Each row is followed by its group and then its class within the group.
-1,148,488,-53,-31,-72,-5,1,140,11,65,40,-36,67,286,30,48,-7,37,50,-89,-6,60,37,4,-12,16,-13,83,-46,-40,65,32,12,-4,-163,-37,26,-107,161,574,-34,-62,-4,343,4,3,79,126,-22,14,38,33,-33,16,-107,171,-43,-38,-162,-51,-167,-78,-2,-59,12,11,191,38,49,166,-30,-53,42,10
pm.gn
-169,125,-18,-69,12,-14,-29,8,21,8,108,55,-70,-93,214,-121,-18,-4,1,-14,24,-23,100,8,-108,-8,-45,-52,2,-5,-24,27,6,4,-88,-7,-49,-1,61,80,-69,8,45,-63,15,100,99,174,-147,-8,-5,58,15,-50,83,14,1,8,38,-38,-80,127,-223,82,49,-21,-16,407,2,-9,-38,164,132,-35,16
lb.lc
-50,-35,-220,-5,29,-12,71,37,-78,-22,121,37,27,17,-225,9,72,14,-40,26,-47,-10,-146,74,-17,-6,-1,-45,62,5,49,100,-35,-22,46,-73,75,18,-12,8,-609,-11,47,5,-1,-112,-70,8,32,40,-21,-98,-74,34,-47,193,-77,21,-16,-380,14,-85,-14,-26,-97,34,-14,47,70,-11,-250,-119,-69,98,-37
gf.nq
7,-7,44,53,-10,-31,-14,-42,-10,-27,-42,-124,-80,118,92,109,37,0,5,-14,-64,31,-86,27,1,12,25,-43,-13,-33,-4,75,-9,1,115,-69,28,25,-15,68,239,-9,-183,21,151,14,-8,-24,66,18,8,-88,28,-11,-40,-91,72,-65,-13,-164,90,-115,-42,-120,-49,38,17,-89,80,14,106,4,-107,-47,-5
pm.dh
-90,272,153,47,-30,-42,39,-2,2,-39,191,-116,-82,80,-354,76,70,19,-66,-27,-247,2,-83,8,34,9,-76,-91,403,-22,126,65,44,-4,48,-302,138,55,-254,283,-766,7,-223,8,311,-167,19,-90,88,39,4,-420,-28,133,-35,232,-82,52,-30,-197,34,111,-183,-49,-89,148,11,-419,43,-25,-509,-190,-4,156,-35
gf.qj
-234,-48,-63,1,19,-75,-31,10,18,-6,68,81,-61,16,203,-24,-33,-32,61,24,80,4,-50,21,-51,-31,-36,-217,23,38,-93,15,11,-15,79,-8,-53,-17,121,52,-110,28,60,-20,20,87,47,200,-84,-29,-13,93,0,58,53,88,-19,-49,23,-317,-101,131,-160,58,-60,11,-67,303,22,19,123,140,-36,-30,56
lb.ct
-304,37,171,-57,31,-63,19,42,6,-51,146,232,-66,11,431,-107,-7,-18,46,20,79,-38,94,21,-75,-33,-73,-250,89,14,-113,19,43,-2,43,-34,-110,30,87,8,134,37,96,-46,44,93,91,359,-83,-14,-17,207,-24,51,105,106,12,-60,17,-601,-109,59,-214,67,-38,-19,-17,554,50,30,41,164,-15,16,35
lb.ct
21,127,173,9,-42,-34,47,11,121,17,21,-51,-11,67,190,18,33,-7,2,-14,-100,4,77,8,5,-9,-14,73,85,-34,7,49,13,-8,-77,-91,22,35,28,107,358,-18,-93,23,225,-37,10,-13,100,19,-9,-47,8,11,-32,29,98,-16,-30,-103,-3,-129,-3,-35,-75,25,3,-82,20,0,-18,-21,7,37,-40
pm.gn
0,225,212,10,-60,-14,53,-32,97,-26,77,-121,-124,80,259,5,76,72,-43,-23,-136,-25,38,57,-10,12,3,77,63,-81,38,123,-17,3,-48,-198,15,48,-61,138,263,-24,-252,-18,297,5,56,48,61,36,12,-163,-1,-31,-18,-36,141,-12,-38,-198,-7,-236,-160,-71,-67,8,-1,77,78,-8,-168,14,-50,22,-3
pm.gn
-105,161,131,-21,-11,-64,-8,-7,102,9,152,-92,-48,123,189,132,90,3,-24,5,-123,-14,-83,0,4,2,-19,-2,102,-29,-10,124,-20,-8,-37,-129,31,47,-38,135,64,-30,-133,42,286,-6,-31,50,119,9,-21,-128,-20,10,-70,3,105,-8,-60,-381,-31,-192,-69,-46,-56,43,5,94,67,15,-50,-28,-62,86,-5
pm.gn
-118,17,-161,-28,51,-1,33,12,-27,-42,83,186,-21,-73,136,-228,-66,19,34,-11,159,-1,126,56,-48,7,0,-195,62,18,-57,-3,9,-22,62,-95,-87,-45,48,-5,53,32,226,-62,-3,61,38,178,-91,-3,-25,295,-12,-29,141,14,-27,-72,49,-408,-49,205,-98,101,13,-48,-8,443,-22,32,-37,27,-32,32,14
lb.Sd
-115,54,349,-11,13,6,24,57,-129,-53,164,132,20,75,-304,38,9,7,-32,37,-61,-4,-24,-29,-10,2,-29,-198,182,93,40,-73,63,5,15,40,40,1,-242,-90,-758,24,-33,33,-77,-160,-39,48,12,-25,1,-170,-69,132,-7,220,-117,81,-6,-242,19,118,36,-45,22,56,-15,-325,1,7,-329,-116,35,55,6
gf.qj
-112,-117,-623,61,51,50,15,-42,-134,-95,116,38,-70,31,-63,-74,-1,13,-46,-29,65,-18,-47,29,-3,5,-5,-181,-8,12,5,140,-56,2,144,-117,66,3,62,34,-296,88,76,-17,-31,79,11,64,-82,15,-5,21,-29,-60,-13,78,-81,-47,10,-673,37,148,-109,7,-2,4,1,406,83,-17,-397,-51,-167,49,7
jq.Nh
-193,207,41,12,36,11,112,34,-42,-65,209,53,-46,-35,-376,-107,72,19,-66,-24,-60,-78,-152,78,-66,11,-58,-152,266,5,6,6,19,-12,-89,-205,26,-14,-183,-143,-766,23,38,2,79,-236,4,65,31,1,13,-88,-115,79,54,216,47,50,54,-442,28,-59,-25,42,80,67,-19,-105,-1,7,-575,-86,27,168,-19
gf.Hf
-94,155,246,-23,2,11,11,24,-66,-12,178,2,-36,25,-264,27,32,-27,-30,24,-177,17,10,7,-28,20,-23,-86,156,34,93,21,52,-32,2,-123,77,27,-214,96,-766,12,-110,-16,73,-93,47,28,-28,22,-4,-272,-75,30,-5,199,-99,98,1,-20,-1,112,-185,5,1,77,-2,-112,25,-20,-350,-64,69,84,-33
gf.nq
-146,68,-97,25,-8,-40,10,-10,63,-20,4,-1,-60,-4,144,-68,-31,6,25,-14,36,-21,-3,12,-27,-15,-27,-90,47,23,-26,-5,1,-3,25,-92,-37,4,82,39,-38,1,-26,-38,78,79,44,84,-39,47,-12,40,2,29,58,53,65,-40,25,-138,-46,96,-84,35,-9,11,-1,23,24,1,14,114,7,-7,-3
lb.Sd
-191,82,-40,3,4,-45,22,29,64,-28,29,151,-44,-12,259,-144,-44,0,28,-2,82,-21,102,27,-68,-10,-40,-195,131,7,-65,17,-9,-10,73,-103,-84,46,116,49,128,46,82,-40,129,8,44,173,-32,11,-20,174,2,28,130,87,9,-85,19,-413,-75,133,-156,71,-89,5,-16,188,19,31,23,85,-15,45,9
lb.Sd
-63,43,172,17,-15,-11,52,36,61,-20,146,34,0,46,-62,44,-1,-12,-70,53,-102,9,116,-51,-29,-10,-37,-4,53,6,28,-38,52,-4,-45,54,64,49,-71,27,-391,50,-100,20,-153,-62,25,58,-68,2,-1,-248,-50,66,-21,274,-186,151,-12,3,-44,100,-92,-29,55,40,2,-152,25,-40,-298,26,82,36,7
gf.nq
